Rows, each with its class:
[-10  10  -3  -7  -9  -3  -1  -5  -5  -2  16   4 -12 -14   4  -2  -1   8
   5   1  -4   4   1   5  -7 -13  -1  -2   5  26   1  24   4 -31   8  -1
  13   9  -1   6 -16   1 -12 -10  20   1   9 -10   1  24   6  10 -10   1
   3   2 -32  -8 -12 -14   8   6  -4  12   6 -11  10   1 -31  12  10 -18
  -6  22   7  -5]  [71]
[  0  23  -6 -49  35  12   5   5 -29  18  -4 -13 -27  -2 -18  -9 -23  49
  15  14  -5  16  15 -22  -3 -14  39  -9   7  14   0 -48  23 -39  50 -32
 -20  -1  -1  -6   8  -2  -7 -31  -5  -4 -10 -34  10  13  -8  25 -13   1
   5 -14  45 -11  12  -3 -16   7   3  -8  34 -39   6   6  43 -23  45  15
  12   9  -6  13]  [74]
[  7  29   4  -7  69   2  12   4   1  23  19   6 -32 -20   7  -1  -1  14
   4  -1 -13 -13  -7   3   2 -18   0  -5  -4   9  -6 -11  10 -46  59 -41
 -11   0   4  -1 -16  -3   0 -34  11  17  -9 -41  10  -2  17  17 -18  -6
  10 -21   5 -12  -4 -20   8  16  22  34  16 -24  -5   9  62  13  46 -17
 -13  -7  -5   6]  [74]
[ -4  -2  -6  37   3  -7  -2  21  -3   1 -13  11  11   0   5  -3   8  -7
   0   4   5  22  -8  27 -13  -1  13  -7   0 -33  12  -4  -6 -21 -44  -3
 -15   5 -18  16   1   9 -12   1   7  -5  -8   6  -5  -8   0  17  28   7
  13  14  33 -10 -10  11  20   0 -16 -11   2   3  12  -9  69   3 -20 -20
  53 -13 -10  14]  [77]
[-15   8   0  21  -1 -14  13   0   1  -7  17  23 -17 -11  18   2 -10  -6
  -8  -5  -6  12 -14  17   4 -17 -21  -6   2   8  -1  57 -19 -18 -13  -2
  13   2  -7  10 -16   9  16  19  14  -7 -10   6   4 -19   6   4   1 -11
  11   2 -65  43 -15  -9  47 -11   1   8 -14  14 -10  -2  -5  46   5  -9
  -4  -6   3 -20]  [83]
[ 22  -9   8 -27 102  11   3   2 -28  -9 -10 -23   3   1 -22  12 -28  56
 -10  -9  -8  -9  -5   1  -6   0  43  24 -10  16 -12  -1   5 -21  64 -28
 -38  28  18 -21   1   7   8 -24   7  -9 -11 -21  17  10   2 -10 -25  -1
 -12 -11  59  -3  23  18  12  -5  21  19   1 -33  -6  13 -22 -31  -1   6
 -31  14   5  18]  [77]
[ 17   6   7 -27  90   8   3   5 -21   5  -6  -7 -16   2   5  26 -13  46
   6   6  -4   3   0  -6  16  -6  22  16  -5   5 -10 -32  16 -39  62 -43
 -23   3   0 -17  -9   8 -11 -37  14  -6   0 -35 -15   9  19  13 -41   4
  -9  -7  48   1  -1 -14 -18  26  12  12   5 -38  -4  -6  63  -9  60  -4
  12  -3  -7  20]  [74]
[ 26  13   9 -23  49  -2  -1  11 -23  12  13   7 -45  11 -12  -2  -7  42
   8  15 -17  21  11 -10   4   3  12  -2  -2  -9  -8 -36  29 -34  55 -18
 -18  26 -13  -1  -3  -7 -10 -43  21 -24  -1 -41   9   2  23   1 -36   4
  15 -16  33 -10  26 -13 -29 -25   6   4   8 -31   5  12  73 -20  63 -10
  18  -6  -7  17]  [74]
[-16   8  -1   6  31   0  17  -1 -12   5  -8  16  -5  -6   7  -4   8  12
 -12  -5  -7  16  -9  -2  -7   4  -9  -4   1 -17  -4  18   5 -11  -3 -12
 -10   0   5   7  -7   9 -15  -7 -17  11 -12 -13   0  -5   8  23  -2   0
   6  10  -5   4   1 -18  -6  14  24  10   0   8   6  -6  26  10   5 -24
  16 -12   2  -4]  [74]
[  0  -1  -3  22  -1  -6   1  16 -13   2   7   4 -24 -25  16   7  -3  -2
   1  -3  -1   0 -29  11   1  -3   6   9 -10  17   3  40 -21 -10   4   4
   3  -5  24  -1  -1  -3  23  19  11  14 -10   7  -1  -8   2 -13  -7   2
  -3  -9 -34  -5 -14   2  61   5   4  10   5   8 -18   6 -15  31 -36  -3
 -40  -1   6 -19]  [83]
[  3  10  -9 -26  64  10  -9  -5  19   7  -4  -7 -44 -11   3 -10  -2  14
   2  -5   0  15  14  -9  -3   6  -8  -8  10  20  -2 -49  22 -22  58 -30
 -12  -1  -7   4  -7  -7 -38 -19  -1  11   8 -35   4  13   3  22 -24   0
  -2  -3  -4  -4   7 -20 -56   8  -4 -13  13 -20  -4   8  58  13  63  -8
  18  -6  14  -6]  [74]
